Below are the code and all the weights of a small trained network. Each question names an input and a class and asks about switching units off, where a switched-off unit gives its printed mean instead of its output.

import numpy as np


def w(rows, s, z=0):
    codes = np.array(rows[::2]) - 128.0
    scale = np.full(codes.shape[1], s)
    scale[-1] = z or s
    return codes * scale


def f(y):
    return y / 2 * (1 + np.tanh(0.7978845608 * (y + 0.044715 * y**3)))


def log_softmax(a):
    a = a - a.max(-1, keepdims=True)
    return a - np.log(np.exp(a).sum(-1, keepdims=True))


def net(x, mask):
    res = np.array(x, float).reshape(1, 5) / 4 @ E
    y = f(res @ A[0][:, :-1].T + A[0][:, -1])
    res = res + np.where(mask, y, B[0][:, -1]) @ B[0][:, :-1]
    return log_softmax(res[-1] @ U[:, :-1].T + U[:, -1])


A, B = {}, {}
E = w([
[133,124,113,141,139],'x0',
[23,122,145,188,123],'x1',
[66,169,60,42,182],'x2',
[162,254,160,212,127],'x3',
[144,142,59,141,3],'x4',
],0.01)
A[0] = w([
[107,102,159,115,212,93],'neuron 1',
[123,129,105,127,87,45],'neuron 2',
[97,183,66,125,159,40],'neuron 3',
[35,148,121,139,130,121],'neuron 4',
[96,164,69,123,126,145],'neuron 5',
[159,181,177,182,137,107],'neuron 6',
[111,54,115,89,157,125],'neuron 7',
[114,176,107,79,155,53],'neuron 8',
[100,95,92,196,143,129],'neuron 9',
[103,120,85,166,103,170],'neuron 10',
[127,136,96,122,93,103],'neuron 11',
[83,122,167,145,94,115],'neuron 12',
[155,253,52,173,196,15],'neuron 13',
[114,94,82,113,59,150],'neuron 14',
[70,142,125,137,110,129],'neuron 15',
[67,161,56,53,127,5],'neuron 16',
[188,118,133,110,142,112],'neuron 17',
[129,170,82,140,93,83],'neuron 18',
[117,88,142,89,108,8],'neuron 19',
[101,164,94,122,148,64],'neuron 20',
[135,135,181,128,164,105],'neuron 21',
[49,150,119,145,136,111],'neuron 22',
[127,212,106,142,148,64],'neuron 23',
[134,78,89,140,144,114],'neuron 24',
[168,88,129,190,136,1],'neuron 25',
[201,168,92,65,133,76],'neuron 26',
[110,85,70,111,132,71],'neuron 27',
[122,192,148,119,118,69],'neuron 28',
[69,153,133,79,127,59],'neuron 29',
[140,167,85,154,51,64],'neuron 30',
[146,91,177,156,87,31],'neuron 31',
],0.013,0.0053)
B[0] = w([
[102,140,102,157,154,245],'neuron 1',
[112,148,154,215,160,146],'neuron 2',
[160,112,202,167,135,191],'neuron 3',
[147,116,58,115,131,240],'neuron 4',
[174,139,144,121,165,206],'neuron 5',
[121,141,114,122,81,236],'neuron 6',
[90,141,125,141,81,254],'neuron 7',
[162,86,161,165,136,188],'neuron 8',
[141,102,108,105,105,177],'neuron 9',
[103,124,97,98,145,192],'neuron 10',
[97,162,129,173,192,160],'neuron 11',
[157,86,77,124,150,176],'neuron 12',
[102,128,136,143,92,251],'neuron 13',
[123,185,126,149,147,231],'neuron 14',
[164,122,92,137,124,189],'neuron 15',
[156,106,192,164,134,252],'neuron 16',
[116,122,64,180,127,169],'neuron 17',
[96,145,103,154,133,179],'neuron 18',
[50,120,138,251,82,154],'neuron 19',
[138,89,173,162,125,164],'neuron 20',
[76,148,67,201,161,183],'neuron 21',
[148,104,89,128,122,220],'neuron 22',
[100,125,148,125,86,199],'neuron 23',
[76,142,147,130,81,164],'neuron 24',
[143,111,215,201,144,151],'neuron 25',
[134,84,32,163,133,208],'neuron 26',
[110,133,169,147,99,197],'neuron 27',
[111,130,149,149,73,166],'neuron 28',
[141,128,142,142,124,192],'neuron 29',
[119,140,142,147,173,215],'neuron 30',
[162,103,178,199,168,170],'neuron 31',
],0.012,0.0081)
U = w([
[32,132,134,130,3,85],'0',
[178,67,196,153,165,97],'1',
[100,143,88,112,132,250],'2',
[29,201,82,143,229,76],'3',
[165,65,4,131,92,77],'4',
[116,190,98,5,132,167],'5',
],0.011,0.019)

Each question gives the input, the list of numbers given to net, and the class t.
The units are the neurons (one row each of A and B). Each row of codes is followed by its name. A weight is (code - 128) times the scale printed after its matrix; where a second scale follows, it is the last column's (A, B and U).
mask holds one flag per neuron, in row order. A switched-off neuron (its flag False) gives its mean, the last column of its row in B, instead of its output. The means were averaged over made-up inputs and are rounded, as every weight is.
A unit's drop is (log p(t) with every unit on - log p(t) with that unit switched off) / (log p(t) with every unit on - log p(t) with every unit switched off).
The circuit of an input: a set's keep is (log p(t) with only the set's units on - log p(t) with every unit switched off) / (log p(t) with every unit on - log p(t) with every unit switched off). Starting from the 12 units with the biggest drops (on a tie, the unit counted first), units are removed one at a time, each time the one whose removal leaves the highest keep (on an exact tie, the one counted first), for as long as the keep stays at least 0.8.
circuit, biggest first: the units of the circuit, biggest drop first
most important unit: the unit with the biggest drop
top k neurons: the k neurons with the biggest drops, biggest first
drop of u: that unit's drop, to one decimal
input [-6,6,7,-4,8], class 3: top 2 neurons => (neuron 14; neuron 11)
input [-3,-5,1,-2,-7], class 3: circuit, biggest first => (neuron 1; neuron 21)
input [-1,-6,-4,6,1], class 0: circuit, biggest first => (neuron 6; neuron 13)
input [-2,-1,7,8,-6], class 0: circuit, biggest first => (neuron 13; neuron 23)
input [-2,-2,0,1,-5], class 3: circuit, biggest first => (neuron 21; neuron 1)
input [-1,6,-1,-5,2], class 4: circuit, biggest first => (neuron 12; neuron 4)
input [0,6,1,-8,-7], class 0: most important unit => neuron 7
input [-4,5,4,4,3], class 4: circuit, biggest first => (neuron 4; neuron 22)
input [1,0,-8,2,7], class 1: top 2 neurons => (neuron 31; neuron 25)
input [2,7,-3,-6,-2], class 4: circuit, biggest first => (neuron 12; neuron 9)
input [-2,-3,5,4,-3], class 1: top 3 neurons => (neuron 8; neuron 3; neuron 7)
input [-4,-7,-5,0,-1], class 4: top 3 neurons => (neuron 17; neuron 26; neuron 16)
input [-2,8,3,5,6], class 4: top 3 neurons => (neuron 4; neuron 22; neuron 15)
input [5,8,-8,-2,3], class 1: circuit, biggest first => (neuron 31)
input [-1,-4,7,-5,8], class 3: circuit, biggest first => (neuron 14; neuron 11)
input [3,-5,-4,-7,-7], class 0: circuit, biggest first => (neuron 7; neuron 24)
input [-8,8,-6,4,3], class 2: top 2 neurons => (neuron 26; neuron 30)
input [0,2,-7,3,1], class 1: top 2 neurons => (neuron 31; neuron 25)
input [-2,8,4,-7,2], class 4: top 4 neurons => (neuron 4; neuron 22; neuron 15; neuron 12)
input [-1,-7,3,-4,-7], class 3: circuit, biggest first => (neuron 1)
input [3,-5,0,2,-8], class 3: top 2 neurons => (neuron 21; neuron 1)
input [-6,8,4,6,3], class 4: drop of neuron 12 => 0.1
